[-164  708  126  -70  227 -128   50  -99 -240 -130  107  -50 -175  320
   62  391  175 -216  -93  224 -206 -425   84 -317 -303  -30  -96 -277
 -164   84  240  -32 -430  -96] -> pinag
[ -12  -12  500  234  106 -256  -26 -110  449 -111  -15  137 -103  -19
  272 -133  343 -252  219  197   13  336  -52 -119  109  191 -249  643
  200   41 -160  213 -249  333] -> pav
[-155  211  202 -514  -11 -157  337  132  264 -185  134  577  100  -43
  320   69  292  -81 -276 -141 -221   27  104 -192  154  -64   92  537
 -155  142 -332  478 -112  278] -> selan
[  33  -84  -11  277 -202 -204 -111  340 -235   75   62 -223  162 -154
 -157 -288   22   17    4  220 -143  138   76 -114   -5   68  180   48
 -284  288   10   61 -427  -57] -> pasi
[ -31  489   -2  393  235  104 -129  -19 -246 -319  -74 -417  125   52
  155  269  -11  -37   49    1  189   26 -568 -220 -323  -65  -52 -218
 -231 -160  552  -40 -404   20] -> rir
[-251  664  145  -65  374  -28  -10  -93 -234  -20  -35 -105  -73  168
  158  434  166 -192  100  232 -319 -287    3 -404 -258    6  -49 -449
   78  138  486   24 -506 -253] -> pav
[ -36 -225  309  405  140 -253 -172   46   80 -157  103 -400    6  104
   24  150  110   46  117  -66  108  -25 -372  -40  -44  256  -11  -19
 -429   -8  201  -82 -562  134] -> selan
[ -50 -128  266 -133  138 -182  188  115  -18  157  179  -85  -95 -128
  136  133   33  -54   71 -166  -23 -185 -202 -205 -199  173 -224  -82
  -27  -89  128  133 -496 -158] -> vurot
[  74 -163  -44  164 -282 -223  -32  402 -308  153  163 -173  209 -199
 -168 -290   10   -8  -72  224 -163  182  120  -99   -9   46  278   27
 -364  392  -99  153 -494 -130] -> rir
[  44  -51   11  177 -276 -189   23  334 -254   66   74 -165  127 -155
 -108 -320  -29  -40 -108  190  -59   66   -8 -127  -77  -27  126   50
 -340  282  -11  108 -363  -68] -> dob
[  66 -124  -31  135 -264 -215  -15  315 -371  169  149 -203  153 -228
 -160 -207   32  -14  -42  158 -126   63   89 -101  -70   68  237  -28
 -300  238  -70  102 -478 -153] -> Kotir
[  62  -76  -31  224 -211 -159  -71  370 -212  109  133 -258  152 -199
 -200 -268    7   62   -5  149 -106  187  122 -140  -10   41  139   74
 -310  198  -79  137 -314  -49] -> selan
[  69 -154   48  189 -246 -154  -51  339 -241  171  231 -220  138 -197
 -137 -309   -8  -67   33  193 -105  171  104  -76  -32   31  191   97
 -288  240 -114  113 -380 -105] -> pinag
[   9   36  190  204  172  -40  -97  -41 -107 -161  140 -366   61  133
  105  500   17   -8  165 -160  308    7 -409 -180 -264  103  -87 -159
 -318 -268  244  -86 -378 -142] -> selan
[-256  500  153  -72  251  -20    6  -86 -224   28   15 -284 -161  124
  183  458  205 -232  130  219 -221 -224   -9 -219 -195  -82  -77 -482
  221   19  194   39 -263 -145] -> selan
[ -30  -80  166 -160   61 -194  205  132   25   92  160 -180 -132 -245
  109   51  -81   24  -36 -130 -104 -328 -107 -191 -113   57 -241  -21
  -35   48   86   73 -356 -141] -> pav
[  58 -279   26  173 -261 -239  -27  322 -244  139  135 -233  121 -204
 -126 -332   40  -10  -13  151  -49   93  108  -49   34   88  160   71
 -275  228 -115   94 -361 -124] -> gonom
[-242  721   83 -122  409 -124  -46  -20 -201 -106   88 -277  -25  142
  109  103  104 -176  153  294 -267  -68   13 -439 -258  -15    1 -276
   28  196  374   69 -453 -280] -> selan
[ 107 -147   47  175 -305 -204  -49  343 -214   80  198 -189  160 -119
 -201 -332   -4   44  -26  162 -125  143  134  -79  -48   60  203   63
 -357  268  -88  148 -406  -58] -> zuv
[-118   63  144 -124 -167  117  113  229  365  177   35  471  145  110
  355  -13   30 -106   30   90 -138  713 -178  125  269  -10  137  282
  206  333 -428  354 -260  276] -> rir
[ -17   27  133 -223  -54 -263   76  191  423   38  431  380   54   54
 -139  235  228    4 -126  -91  -89  115  523  -99  260   27  273  603
 -225  -64 -427  312  120  399] -> dob
[ -13  267   50  374 -139   43  -95   57 -140 -261    6 -374   22  102
 -118  517   41    5   39 -138  311   28 -419 -183 -109   46  318 -296
 -227 -310   66 -124 -169  -20] -> pinag
[  49 -157   28  135 -245 -158  -60  282 -188  188  109  -87  145 -180
 -126 -381   21   22  -11  133 -104  129  136  -58   -3   95  182  139
 -278  237  -95  117 -360  -74] -> dob
[ -60 -187  194 -171  140 -268  172   66  -57  233  157 -128 -249 -218
  163 -126    1   80   12 -160 -199 -471 -119 -187  -91  217 -201 -118
  135  136  136   25 -499 -254] -> gonom
[  73 -106   75  128 -288 -206  -24  351 -184   59  238 -200  136 -189
 -214 -272   32  -70  -50  169  -99  116  104  -98  -39  -17  236  206
 -341  197 -105  176 -306  -42] -> rir
[  48 -305  264 -108   96 -273  147   72   74  146  205  -91 -244 -202
   96   87   50   40   61 -177  -76 -323  -83 -121 -123  212 -157  -30
   -1  -16   44   33 -405 -148] -> pinag
[ -47  471  181  -62    4  199  -49   53  291   62  359  124  148 -166
  118  143 -114 -202  168   42   78  395  -34  -73  -43 -316  210  216
  -99 -182 -270  293   80  273] -> pasi
[ -53  -64  120 -174   26 -250  203  147  -69  -54  133 -107 -220 -131
  138   72   63   31  -18 -158  -33 -269 -198 -176 -168   93  -35 -138
  -14   50  100   84 -434 -180] -> pav
[-185  663  176  -58  417  -56  -19   -2 -259 -112   39 -215  -20  162
  152  250   39 -148  158  196 -187   -9  -33 -461 -322 -180 -182 -427
  -98  -31  371  131 -373 -256] -> vurot
[ -53  -54  276  169  212  -55  -86   78  -74 -159  -30 -348   26   70
  102  444   -8   63   86  -94  169 -117 -316 -154 -144  -43 -459  -75
 -389 -325  194  -61 -373  -39] -> rir
[-192  154   57  -69 -297  -55   32  -95  210  318  249  415  134   -3
  -15  -13   94 -387 -160   80  -70   75  172  245  313  135  403  668
  -85  218 -399  100 -109  354] -> gonom
[  84  -85  -46  194 -224 -160  -42  393 -276   92  159 -238  194 -156
 -158 -242  -20  -33  -66  166 -118  143   73 -103  -48  -16  144   50
 -345  244  -76  114 -362  -81] -> vurot
[ -53  139   98 -287    7 -136  179  102  -74   94  147 -120  -79 -179
  -73  -57  -81  119  -92 -175 -104 -429  -33 -257 -163   63  -76  -89
  -64  -54  109  112 -232 -186] -> gonom
[ -58 -211  140  -10  166  -87   75   53   91   56   47 -101 -236  -58
   21  108    0   70  107 -232   81 -364 -180 -151 -171  121 -264  -55
  116 -224  212 -149  -80  -51] -> dob
[   2   62 -196  268   17  116 -179  253 -254 -125    5 -232  128   20
  -72  138  -61  218  -55  -51  -22 -114 -311 -118  -47   72  149 -231
 -457  182   87 -246 -495  -93] -> selan
[-274  335   73 -461 -427   30  246    9    1  447  186  310   83 -105
  139 -792  -95 -164  -74  222 -147  196  294  153  306   56   93  867
  -80  352 -560  157 -140  112] -> pinag
[-213  337  277   -4  337 -393   38 -149 -219  162   98 -235 -119  223
  317  284  264 -163  100  232 -258 -135   63 -301 -205  213  -69 -306
  -65  332  289   90 -736 -163] -> rir
[-146  431   95   52 -121  -86   29  323  260 -448  194  310  -76  310
  -26  612  367 -196 -451  -46 -224   86   14 -120  238 -245  284  232
 -361  113 -314  418 -137  414] -> dob
[-304  426 -110  -70  431  -41  -94 -134 -288   87 -150    1  -65  229
  237  335  273 -108  -23  170 -278 -367  155 -282 -148   33  -67 -462
  155  278  369  -56 -229 -237] -> selan
[  30 -111  135 -358   48 -257  311  232  -35  191  275 -123    1 -320
  -32   13  -68   31 -110 -182 -125 -239  -37 -266 -110  105  -95   18
 -202   -4  -13  225 -383 -152] -> gonom
[  49  -92  217 -177  172 -215  126  100   56  147  242 -106 -129  -96
   88  162   95  100   -8 -296  -65 -174   18 -266 -180  110 -121   10
 -138 -157   49  205 -160  -83] -> pinag
[-139   21  151 -124  -90   83   71  -11  230   89  274  284  141 -209
  258 -431  -53   16  109 -202 -247  513 -162  -53  216  132   51  839
  -70  435 -318  292 -441  148] -> Kotir
[  63 -136  -87  288 -255 -120 -124  392 -239   98   86 -222  193  -99
 -178 -234   -8   20  -65  188 -140  163   89  -65   18    2  214  -24
 -329  319  -72   56 -317  -38] -> zuv
[  91  -10  -48  239 -235 -190  -31  379 -308   44   87 -234  168 -212
 -162 -208  -52  -45  -90  208 -147   98   40 -147  -57  -88  147  -11
 -364  275  -42   94 -361  -82] -> vurot
[ 143 -232  -11  263 -250 -206  -22  334 -251  154  138 -216  119 -221
 -107 -288  -42   44  -66  138  -67  100   44  -66  -54   -2  112   -9
 -304  248 -105   89 -336  -22] -> rir
[-135  -19   -6  417  136  101 -168  -96   12 -138 -217 -235   29   11
  208  -71 -178   95  208  -46  357  111 -604   18   -7  137 -153 -133
  -52  -35  228 -326 -362  -29] -> Kotir
[-329  188  249   85  149 -158 -101   -1  307 -305   40  148 -144   13
  206   99  214 -291  179  111 -301  139 -249   67  279   52  187  349
  274  219   11   67 -492  214] -> gonom
[  28 -140  147 -123   67 -234  248  173  -56  210  275  -72  -64 -180
   89   87  -48   72 -124 -178 -218 -320  -12 -244 -122  159 -238    2
 -181  149   40  113 -492 -102] -> selan
[-132    4  177 -213  168 -234  111   99  -50  -45   71 -169  -67 -130
   24  140   98   62   51 -166 -131 -189 -121 -239 -121  166 -159   82
  -73  -65  189  129 -479 -147] -> rir
[  45  -63  -30  194 -238 -131  -42  361 -261  112  132 -189  226 -244
 -175 -322  -23  -30  -39  204 -182  152  121 -137  -23  -10  186   67
 -318  295  -76  137 -335  -61] -> selan
[ -27 -201  127 -240   68 -224  183  144  -46  107  101   88 -159 -160
   42   10   33  106  -91 -230 -157 -316  -56 -196 -105  125 -156  -66
  -51   57   44  147 -357 -190] -> pinag
[ 109 -215   24  197 -196 -223  -49  282 -298  192  155 -176  161 -202
 -143 -344  -13    0   -9  232 -120  127  115  -97  -51   35  120   16
 -364  346  -79  111 -419  -83] -> pinag
[   7  -98  -22  262 -219 -161  -95  397 -197  130  156 -243  173 -113
 -119 -362   25  -26  -41  193 -135  143   64  -74   -6  127  185   97
 -321  332  -37   79 -499  -54] -> pasi
[ -57  -49   85 -195  177 -120  167  158  -55   35  107 -134 -182 -249
  144   48  -26   66   79 -168 -215 -175 -195 -190  -85  102 -124 -115
  148   39  169   74 -452 -259] -> pinag
[-213  414  301  256  316 -241    3  -85  -28  -14  101 -293  -32  256
  125  514   56 -377  -15  249 -209 -315   -8 -247 -142   25 -177 -328
  -93   35  323 -110 -453   68] -> dob
[ -61  298   66  412  227  -21 -130   11 -216 -213  -57 -263  136  279
   29  366   54   34  -49  -79  191 -217 -373 -258 -294   72 -169 -245
 -363 -256  485 -132 -363  131] -> pasi
[ -96   30  381 -234  241   33  -28 -103  590    6   62  567  -89  104
   87  411  328   -1  -50 -155 -335 -183  343 -144  245   -5 -240  595
   76  -94 -271  206  230  379] -> rir
[ -55  139  138  337  122  -24  -87   97 -106 -163  133 -353   65   69
   38 -128  -16 -235  -11  192  101 -143 -543  -96 -173   18    2   79
 -341  154  351 -165 -506  100] -> dob
[ -69  349 -112  426  -34  108  -42   81 -226 -325 -159 -281   70  188
   24  356  -29  -30 -187  -70  227 -261 -562 -178 -189  -80   61 -262
 -280  -98  317 -277 -134  131] -> pasi
[-167  259  198 -205  116   59  175  163  320  231  293  388  100  191
  519  220  294 -112 -106  -11 -209  269  110 -129  195  246 -131  544
  -64  311 -286  359 -579  199] -> pasi
[-291  370  136  -84  290 -138  -63 -130 -190  198   18 -166  -78   78
  231  -23  118 -107  122  155 -240 -268  140 -222 -195   87 -149 -273
   23  197  209   11 -436 -164] -> zuv
[ -75  -44   67 -317   15 -207  258  175 -125  266  223  -73   19 -179
   66  -52   18  145  -56 -214  -48  -91   24 -249 -111  236  -22   18
 -222   69   43  245 -499 -189] -> dob
[ -36 -108  179 -125  124 -288   87  100   66   16   36 -158 -209 -107
   15   78    1  130   14 -164 -193 -302   22 -162  -96  117 -237  -30
  -52  -23   94    9 -266 -111] -> pinag
[ -84 -288   -8  234 -246 -147 -168   62 -120  276  174  268   50 -102
 -177  -54    6  127  382    7  -42  252  149   60  284  345  552  191
  -58  128 -375 -310 -510   50] -> pav
[ -25 -263   -3  -60   -5  -97  -21  177  -36   -9    7 -197   23   -2
    1 -264  -12  153   -4  -42  297  -14 -141   -5   -1   88 -191  168
 -343  -23   -5  -34 -155 -120] -> gonom
[-344  564  200  -62  324 -179   13  -60 -276   19   36 -161 -113  225
  315  115  178 -307  -24  274 -310 -346  -79 -271 -189   57 -126 -333
   31  285  310   38 -702 -236] -> pinag
[-187  -67  324 -179   40 -135   87 -223  230  136  137  574   58 -123
  -54  245  344 -287   87 -336  205   26  382 -207   -2  236   37  598
   30 -539   23  388  165  -11] -> vurot
[ -67  -55   43 -167  109 -184  151  168  -25 -107    0  -33 -156 -175
   39   76   60  133  -43 -156  -85 -250 -182 -222  -64   76  -89 -100
   31   36  158   92 -359 -149] -> dob
[-124  501   99 -141  366 -189   37  -36 -331  -33   -5 -197  -52  277
   78  371   74  -18    3   94 -219 -311   80 -454 -364  -89 -111 -478
 -225   20  405  -36 -222 -226] -> pinag
[-256  647    6  -16  301   -2 -109  -37 -151  -90  -60  -41  -53  438
  102  513  222 -105  -37  173 -135 -246   81 -301 -215  -65  -16 -437
    2   52  315   -5 -138 -106] -> selan
[  14  -46  173 -268  163 -343  258  226  -88 -116  178 -178 -182 -184
   60  -18   48  112  -64 -175 -124 -334 -187 -370 -231   44 -187 -109
 -150    7  121  159 -446 -151] -> zuv
